[-378 -319 -100 -131  327  -25  244  125   90  108  -49 -155 -167 -344
 -144  542 -131  124  -33 -422   -7   43  -23 -214  -33  -56  -74  441
 -119 -222  -59  101 -338 -184 -129 -425  111 -219  -42]
(84)
[ 321   81   74  285 -526  347 -103  -83 -242  -14 -334 -198 -360   18
  474    0 -240 -273   -6  -62  110    1   29 -195 -320  145 -329 -173
  379   14 -263  203   85  -78  110   12  419    2 -367]
(108)
[ 207  257   17 -144 -192 -188  -52 -212  337  120 -179  105  220   77
  303  -40 -217 -321  103  -44  271  172  -22  -15 -379  193 -180 -288
  -29  -56  145  326  294  231   -1  104 -157  332  365]
(80)
[-164 -291  -81   65  184 -180    8 -156 -136  331 -195 -197  270 -139
 -136   42  -90  106 -107  124   29   72  -12  -60  -49 -175  -30  344
 -292  110  153  271 -187  118 -272 -382  137 -260    0]
(221)
[ 271   99 -220  192 -134   34  209  -51  123  -58 -321 -333 -129 -183
  448 -126 -282 -409 -225 -266  304  230  173 -319 -373   80 -195 -194
  105   67 -208  252  -71 -164   71  129  278   32   90]
(48)
[ 188  459  383 -621   21  -63 -148 -161 -352 -382  153  353  397  432
  -84  -11  278 -130 -145  213 -468   26 -371  244  240  109  142   49
 -310  671  153  -76  370  569 -122   62   27 -393 -202]
(80)
[ -45   -3  667  -81  120   66  308    7  370 -279 -360  300 -409  290
  -52 -398  346   21   51   38 -105 -141   70 -153 -116 -583  -28  119
   24  -66  191 -266 -503  212  -41  121 -185  174 -208]
(152)
[  95  229  262  322 -418  157 -116   92 -319 -123 -411   28 -227 -275
  224 -213 -179 -281 -296 -320  246   88 -152 -243 -377  376  -19  -96
   11  342  100  161  -45   33  -62  -54  351 -222    5]
(108)
[-372 -288 -251   68  286   76  -22  255 -205  459 -176  233 -129  -21
  223   49 -157  430 -221   -3  -34  253  126  105  -58  703  269 -216
   95  103  -54 -364  -42 -364  391 -412  -99 -233   77]
(86)
[ 202  -49  -71  285   13  267  -67 -154  -51  341   32 -308 -145   97
  -63 -147  -73 -160  227  -27   50 -343 -101 -108  -17 -139 -159 -211
  -19    5 -165   43 -274 -282 -247  604 -383 -464 -594]
(84)
[  10 -239 -380 -132  225 -183  112  127 -131  122  105   18  241 -208
 -290  252 -299   74 -159 -324  214   94 -226 -245 -409  259 -266  264
 -250  -68  202  317   66 -153 -261 -219  -53 -612   39]
(80)
[ -99  -38 -364 -374  243 -132   43   82   57    1 -222  -14  207  -64
 -435  117  -65  -64 -156 -153   48 -150 -159 -115 -201   77 -143  436
 -183  203  329  242  -75 -212 -266 -227 -123 -468   -1]
(196)
[-245 -307  267 -156 -102   16  -90  -67 -147   -1   62  148   40  197
  604  128   83  374   43  -84 -309  187  229  265   97  605  433 -193
  210  469  181 -169  279  217  304 -709  118   95  307]
(80)
[-101 -128  306 -158 -148  112  144 -149   25 -158 -682   20 -473  284
   30 -128  161   26 -143  235   14 -223  167 -229  -80 -238  -78  173
  104  507    0 -240 -387 -242   70   33  335   54 -518]
(141)
[-174  -80  -20  -22  323 -172  107  110  178   -8  -86 -159  184 -146
 -368  -52 -121   23 -144 -130  341  -49 -161 -196  -63  -18 -111  175
 -285   28  376  183 -153  -18 -175  -94   46 -304  182]
(108)
[ -12   39 -155 -287  417 -183  -32 -234  -13 -123  175   86  565   -3
  308  -16 -315  145 -108 -187  -84  249  227   78  276   85  -19  -70
 -254  346  145  249  102   16  -39 -192 -193 -425  161]
(196)
[-195  148  234  -81  -48  118  258  166  199   64 -394  447 -212  215
 -221 -597  155   92 -250  141   -5   69   81 -226 -304 -336 -127  253
  131   23  292  -72 -283 -177   21 -224 -126   29    4]
(152)
[-408  -14  -11 -127   16  221  -67  326 -272  406 -252  248 -128  366
  124    9   89  319 -135    9 -128  156 -185  201   67  779   87 -300
  186  -28  -91 -482   25  261  432 -309  268 -208  336]
(152)
[ 143  183  169   66 -365  -62 -102 -156  618   63 -412  108  109  557
  309 -773   55  -18  161  343   81  103  334  223  -92 -176 -127 -221
 -114  -72  -34  -52   24  -18  370  141  108  676  224]
(141)
[  83 -137  531  -10 -113  252  219  -96  284 -134 -415 -104 -422   70
  173 -396  333   -8   -8  182   67 -107  280 -122  107 -535   21  -94
  194   29   70  -42 -381  147  -38   53    4  -52 -326]
(121)
[ 153  157  -67  293  -27  242  147   49  225  162  424 -407  -21   96
   14 -243  -24 -335   58 -155  -37 -200   -9 -219 -167 -239  -20 -268
  213 -491  -16   98    6  390 -217  334 -387 -313 -151]
(108)
[-210   26  229 -585  371 -121  122   94  -30 -292  -10 -124  446 -214
  174  -53  123   86 -160 -509 -302  368  140  133  280  -44  379  -52
 -253   11  365    0   29  673 -111 -512 -182 -173  249]
(121)
[-212 -466   20   40  124  106   34  -61  -31  384 -244   71 -194   11
  628   34 -153  364   31  -92 -103  186  373    2 -139  364  272 -150
  104  258   30  -49 -132 -154  356 -693  -33  -41  167]
(195)
[ 127  281  118  165  139 -123   12 -237  231 -104  377  273  271  246
   -8 -221  320 -147   42  420  -97  -68   -8  162 -233 -152   32  -29
  110  151  308   78  178   79  -63  -22 -352   45  264]
(86)
[-370 -120 -114  317   63  384 -121    2 -330  709  -28  -39 -293  249
  546  292   22  394   31  134 -196  189   97  337  -62  480  194 -150
  399   18 -166 -207 -218 -178  408 -500   68 -127  118]
(196)
[-138 -324  -53  -99  173   45   40 -100 -207   88 -103   25   69  103
  223  263 -323  383  -51  -38  -82   97   23  148   79  408  139   -4
   81  385  129  -47   92 -314   84 -521  -14  -34  -24]
(121)
[  -9 -172  343   94  -55   60  -22 -211  -37 -107 -630  175 -533   66
  -28 -138   57    7 -192  427  115 -283  -51 -208 -147 -182    4  319
   10  693  108 -330 -425 -434    6  167  241  -91 -540]
(48)
[-167 -182  183 -151  -90   24   74  -34  118  128 -234  -22   -8  182
  420   25  114   45 -191 -101 -226  235  164   98  -52  310  341 -211
  249   96  159 -310  110  494  280 -351  150   42  244]
(46)
[-365 -134 -217   49  131 -158    7  266  -90  189 -121  187  247 -253
 -284 -246   16  155 -437   21 -116  103   28 -149 -235  174   86  261
 -161   31  313 -185   17  295  -26 -448  -15 -265  125]
(108)
[ -98  175   22  -52 -300 -163 -172 -105  318  162 -665  397  -43   52
  180 -189 -286   21   22   54  291  144   50   47 -255  208 -170  -22
 -165   60   46  -57  -61 -114  264  -31   76  765  271]
(94)
[ 189  310   68  -23 -233 -169   50 -215   15   42 -281   13  -27  -99
  519   39 -229 -396 -120 -253  388  330  -84 -117 -436  437 -145 -304
   57  312   19  333   97  269  170   28  316   29  363]
(152)
[ -71  230  177  185 -124  185  166   69   46   43 -383 -107 -197  108
  623 -320  -11 -171 -319 -170  110  306  237  -83 -170  355  -58 -224
  166   -8  -78  -98 -136  588  249  -99  364  -58  275]
(48)
[ -22  356 -348  152 -160  155   56   39  133  383 -180 -159 -274  -30
  486   30 -437 -277  -39  -88  170  230  140  -33 -212  218 -183 -384
  123 -127 -442   46 -263  -80  542  184  312   28  326]
(46)
[ 186  245  322 -337   24  -32  -16 -170   69 -414    3  284   28  255
   73 -306  350 -170 -226  140 -339 -124 -172   92  153  -71  284  189
 -193  899  297  -90   63  187 -113  182 -109 -211 -268]
(94)
[  33  233  -84  102  -45  -45  -57 -197  296 -130  -46  -51  -20  135
  246   56 -168 -175 -242  120  386  118  -80  -44  -18  209 -188  108
  136  142   67  103  237  127  100  189  237  222  150]
(48)
[ 189  -93  416 -307  -83 -120  236  101  340 -440 -574  593 -368  -20
 -191 -693  206   18 -175  153  -48 -210   52 -281 -169 -337   68  353
  -92  772  432  -72 -286 -343   -9  -36  -27  199 -276]
(94)
[ 248  107  210 -156   50  -77  -29  -73  440 -429 -130  507   51  179
 -130 -400  300  -36   26  222   61  -69  -96   93 -378 -242  -76   99
 -205  132  311  -86   52 -275 -126  125 -423  224   19]
(48)
[-164  113   10 -232 -165   28   19   45 -154   -7  -25 -204    4 -154
  -20  206 -172 -185  -56 -297 -129   59  115  -63 -131 -165  100 -114
  193 -369   72   46 -112  332  -22  -91   21 -317  -38]
(195)
[  86  205  -40  -55 -279  -26  -15 -236 -195   53 -404 -142 -143 -128
  544  122 -310 -372 -182  -73  259  286  131 -109 -239  317   17 -226
   53  340 -189  149   -3  -45  159  -19  370  -63  144]
(86)
[ -60   14  -96  136  -62  167  126  -63 -267  415  120 -484 -148 -142
  -81  156  -29 -207   56  -94   75 -126   -9 -175 -234 -146   -1 -159
  135 -371 -159  -27 -322  182 -271  193 -119 -472 -202]
(48)
[-350 -518  328 -111   85  -93   41   68  -72 -139 -273 -229 -141 -187
  272  248  187  352   55 -330 -362   63  397   61  360  203  560   59
   61  227   66 -403  -96   -1  314 -601  135  320  -22]
(152)
[-273  136 -271  -46   67  112   45  186 -130  234  -38   -8   79   61
 -189  123  -29   97  -78   -4   55   -8  117 -171 -313   -5 -161  238
   12 -331   40  288   79  117 -123 -323  -64 -502   62]
(84)
[ 101  587   29  135 -317   82 -104 -111  371  173  -83   38 -109  439
  417  -25  -36 -448 -223  151  397  288 -304  206 -361  375 -110 -282
  265 -138   36  246  264  442  176  338  267  145  445]
(86)
[  73   46 -210  326   95   94  201  173  200  321  103 -301   -8 -101
 -409 -445   32 -129  163  -89  174 -288   90 -264 -487 -389 -265 -214
   -8 -652    5   34 -399 -235 -303  418 -531 -338 -339]
(121)
[  81  285   69 -297 -196  -53  -86  -36  412 -190 -370   21   13   -9
   14  -55 -238 -275   47 -168  392  -55   60  -71 -256    8 -237 -105
   21 -226  241  349  145  150 -100  161 -120  -21   44]
(46)
[-136  180  204  130 -199   76  -24   25 -235  104 -428  -35 -214   20
  384  155 -121 -148    5 -175  124  178  -27   16  -88  431  -26 -187
  122   -3 -180  -81 -164  190  167 -144  369  200  254]
(196)
[  16  349  311  -28  253   53  118  231  484 -488  145  771 -181  299
 -352 -454  403   99 -113  262  139 -278 -167   47 -217   47  -91   41
  -79  172  452 -209  -22 -242  -74  405 -519 -134  155]
(221)
[-143 -191   83   44 -104  182  282  -41   96  -10 -361  105 -537   18
   24  -12   88    4 -278  250 -230 -111  210 -374  -46 -580   71  447
  214  245  -68 -172 -369 -218   53 -181  159  240 -274]
(141)
[ 188   58  337  139 -263  208   -9  -94 -122 -184 -368  236 -492  186
 -117 -141  144  -82  -46  420  104 -345  -51 -191 -113 -230 -146  292
  212  292   40   -8 -158 -165 -158  170   63 -169 -522]
(196)
[-135   26  -31   67  -46  103  135  335   87   32  -77 -160 -129 -104
 -257 -472  -34 -107  -62 -322  172 -245   81 -325 -386   28 -146  183
   84 -164  426  159 -218 -156 -265   18 -172 -646  -53]
(121)
[-122 -185  359  -69  -96  -36   -3  -64   71 -115 -513  494 -280  147
   31 -452  274  230 -261  373  -19 -132  154 -146 -293  -14   64  298
  -62  611  400 -336 -164 -143   59 -139    9  -77 -221]
(152)
[ 360  341  193 -139 -137  -79  -71  198  134 -393  344  622  220   92
 -189 -542  476 -167  -99  171   30  -23 -244   96 -364  211    4  -65
  -32   81  437  228  527  477 -164  -27 -322 -257  283]
(195)
[-510 -334   76 -199  -13  178  -97  130 -314  294 -487    4 -204   51
  376  362 -136  357 -210 -252  -45  180  114   49  -71  819  219  165
  217  237  299 -187   87   81  208 -789  168 -301  105]
(80)
[-133   20  -29   73  134    8  156  114   -4  185 -184  131   70  -71
 -269 -308  127  -43  -22  -98  -65  -30  -22  -65 -237 -121  -11  168
 -231  -30  140   11 -304  166 -192 -193 -307 -229  181]
(84)
[-344 -155  -45  110   23  227  -68  267 -121  463 -419  255  -16  182
  199 -253 -100  529 -119 -130 -103  153  176  127 -329  586   53 -148
    1 -104  189 -370 -171 -187  356 -607   -7  -50  294]
(141)
[  87  354 -128  278 -146  159   99   26  302  101 -172 -195 -197  194
  491  -95 -370 -225 -112 -134  347  243  122  -59 -167  290 -408 -435
  239 -376 -386    4  -30  149  448  337  438  122  174]
(108)
[  70   10  209  129    5   81  113    3  143  -14 -391  542 -364   87
  -69 -393  147   37 -140  147 -132  -83  -19  -75 -333 -185  -80   50
   17  386   92 -362 -430 -620  122  313 -213   14 -291]
(121)
[  13   33  154   43 -200   58   48 -169 -246   51 -476  143 -333   -3
 -269 -176   16 -133 -242  449   44 -189 -155 -231 -337 -370   20  238
  -92  442  -11 -247 -340 -176 -173  107  145  -81 -431]
(108)
[ -48  288  247  199 -210  295  -58  249 -143 -104 -433   56 -260  204
  304 -268   -6 -107  -90  135   61   36  189   -7  -25  254  -44 -388
  146 -222 -125 -204  -32  303  323   40  144  -44   56]
(195)
[ 101  178  393 -104  101 -157  -30 -173  427 -499 -228  460  148  333
   27 -559  521  -71  -29  324  -35 -151  167  123 -110    7  107  -51
 -126  503  406 -256  171  -40   40   94 -399    1  135]
(152)
[ -21  308  295 -111 -155  202   45  464  238 -277 -224  522 -121  385
 -224 -538  470   81    3  286  -49 -193  151   37 -375   39  -10  -51
  151 -393  330 -113  164  207   10 -167 -378 -116  128]
(196)
[ 150  116  169 -114 -215 -257  -51 -239  383   39 -531  188  166  247
   83 -246 -189 -150   65    3  364  101  -84  -27 -211  137 -321 -110
  -42    5  147  206  199  238   -6  111   27  590  117]
(152)
[ 335  113  228  -14  150    5   15  246  430 -670  247  256 -117  -17
 -313 -425  343  -60   44   67   88 -437   33  -64  -13   -4   17  224
   44  148  448  165  291 -176 -167  208 -527 -384 -287]
(48)
[ 192  101  113 -253 -129  -69 -106   -9 -310 -306  490  201  165   12
  -13  273   53 -142 -370  150 -261   28 -533  -57  -70  102  218  -29
   -1  346  162  -91  435  508 -227  170  296 -329  -94]
(80)
[ -63 -293  272   48 -111   28   86  -66  121  -48 -770  193 -382  117
  179 -148 -200   53  -18   91  275  -45  122 -337 -271 -125 -280  315
   70   94  192  -13 -229  -29   33 -148  285   93  -39]
(84)
[ 121  162  249 -203  145   -9  -20    7  381 -414 -192  707  -47  429
   32 -710  548 -109 -119  361   64 -208   35  -91 -598   73   -2  189
  -17  553  664  -79  257  -89 -130  -16 -508 -506  135]
(46)
[ -79 -219   89 -224  -19 -208 -100 -300   49 -221   21    5  195 -207
   99  148   32  114  -84  -59  -77  -14  151  -13   31   -1  102  211
  -46  359  270  -16   78   93  -88 -258  140   -7    1]
(221)
[ 205  262  227 -182 -436   99  -89 -174  384 -162 -502  177 -122  211
  425 -263   14 -342 -227   29  280  145   20  -37 -484  265 -225  -97
   56  184  242   64  213  101   49  129   63   73  -41]
(46)
[  62  257  112  160 -485  232  -20  -44 -545   39 -186 -138 -399 -114
  594  281 -183 -262 -141 -273  192  290   83 -164 -255  404  -86  -96
  355  -19 -264   71  -22  157  149  -31  541 -311   95]
(196)
[ -46   72   51   54 -315   74 -120 -185 -471   37 -382 -184 -254 -125
  416  171 -163 -160 -203  158  217   86   69 -171   51  189  124  -66
   20  630 -192  118   -9   91   83  -44  570  -67   39]
(46)
[  -6  285  226  397 -395   96 -166 -123  472  -29 -419   49 -177  288
  383 -361   57 -185   -3  208  213   43  257  107 -224  -40   19 -204
  298 -103   62   20   89  154  293  174   90  368  192]
(84)
[ 137  166  241 -390   35 -161  221  195  345 -545  120  289  164 -128
 -485 -161  505 -179  -38 -219   45  -48 -191   -4 -186 -149 -114   -7
  -89 -127  335  103  122  218 -287   45 -226   40  230]
(108)
[-175 -279  -27  -93  324 -185  142   -6  -22  -36   31    3  338 -260
 -302  141 -219  124  -41 -226  162   97 -144 -152  -74 -137 -145  280
 -365 -123  313  284 -181  -42 -382 -430 -121 -293  245]
(221)
[-358  212 -170   41  158  326  148  291   74  348 -136  -27 -271  161
 -226  -70  243 -127 -171  -88   29 -111  -17 -120 -311    5  -55   47
  200 -395  119  -87 -284  -62 -124   82 -364 -436  124]
(195)
[-109  135  -93 -421  246 -164  -74 -130 -132 -168    6  174  299  -53
   38  194 -108  -21 -135 -186 -198  132  -26  111   -5  119  -22  108
  -48  147  123  -53  136  139 -144  -69 -154 -230  -63]
(48)
[  65  274  -11 -553   35 -157  -99  -61 -178 -229    8  119  399   71
   65   70 -162  -20 -176  -66  -56  229 -189  158  229  187   35  -46
 -175  185   46  117  348  425  -95  -98  247 -191   67]
(94)
[-378 -455 -151   88  253  117    8   -4 -387  563 -138 -185   33  -26
  519  414 -279  379 -100   76 -181  209  188  -33   16  473  311 -168
   38  151 -124 -183   30  -66  196 -738  185 -139  191]
(46)
[-158  430    0  148  -62  165  -55  142 -224  355 -602   52 -104  333
  410 -261  -93 -219 -230   -3  185  231  -85 -116 -432  611 -182 -118
  110   91   51  -65   11  206  234 -105  252 -232  122]
(94)
[-260 -224  -10  -95 -143  124   78   60 -172  300   32 -151    1  -42
  481  344   21  136 -129 -185 -411  305  122  224  156  557  383 -448
  317   -2 -236 -426   81  382  408 -526  325  214  310]
(46)
[ -10   47  137 -577  204 -139   51 -143   91 -166 -165   79  270  165
   64  -44 -176    6 -155  -91  101  267  -50  174  204   96  -24  -19
  -63   44  215  135  191  384 -109 -181  -24 -226  -20]
(195)
[ -10   53  290   23   -8  129   27  -43  153  -18 -547  318 -313  190
   36 -507  180   27  -34  234  117 -102  166  -64 -220 -164  -78  110
   94  482  322    3 -303 -405  122  -24 -150 -150 -129]
(46)
[ -33  348  140 -106 -194 -104  -65  -87  402   22 -510   87  -40  121
  265 -105 -145 -368   35 -309  322  141   64  -33 -361  255 -116 -238
   30  -22  223  113    9   69  145  270 -164  196  334]
(80)
[ 152  151 -107   57 -309  -14  -57 -202 -149   -9 -465  -74 -218 -302
  452  249 -446 -301 -129 -270  416  225  -17  -97 -366  413 -209  -92
  102  127 -111  185   14  -54   89  -64  337  104  130]
(141)
[-200  192  289    8 -124  219 -135   13  -38   87 -724  447 -434  375
  -10 -376  320  228  -72  479  -86 -106  263   78  -98 -221   69  106
   36  126  -93 -501 -401 -152  290   94  -21   27 -280]
(196)
[ -37  -42 -258  404  -88  163   38   35  111  403  234 -258 -149 -261
 -126  -28 -218 -121  147 -359  185 -107   11 -222 -465 -249  -76 -144
  122 -447   33  228 -404 -501 -184  251 -409 -305  -27]
(221)
[  72  324  416  -69  351   29   20  196  276 -412   55  506   76  265
  -65 -691  553  118   99  109  -38 -153  136  238 -149  162  141  -65
 -184  236  530  -25  144 -104  -80  -26 -865 -325   24]
(152)
[ 273  275  383   17  114  -76 -131   19  127 -384 -317  430  131  444
 -200 -489  485   39  111  351 -111 -252   30  162 -280   15  -85  -32
 -170    3  257 -306  241  150  -31  273 -517  106 -381]
(152)
[-117 -222  257 -205  -99  200 -124   97 -186  192 -453  106 -174  226
  320   14   60  361   92  -55 -187   52   90  253  173  649  177 -116
  156  261   26 -167  122   18  358 -587  129  -11  -60]
(152)
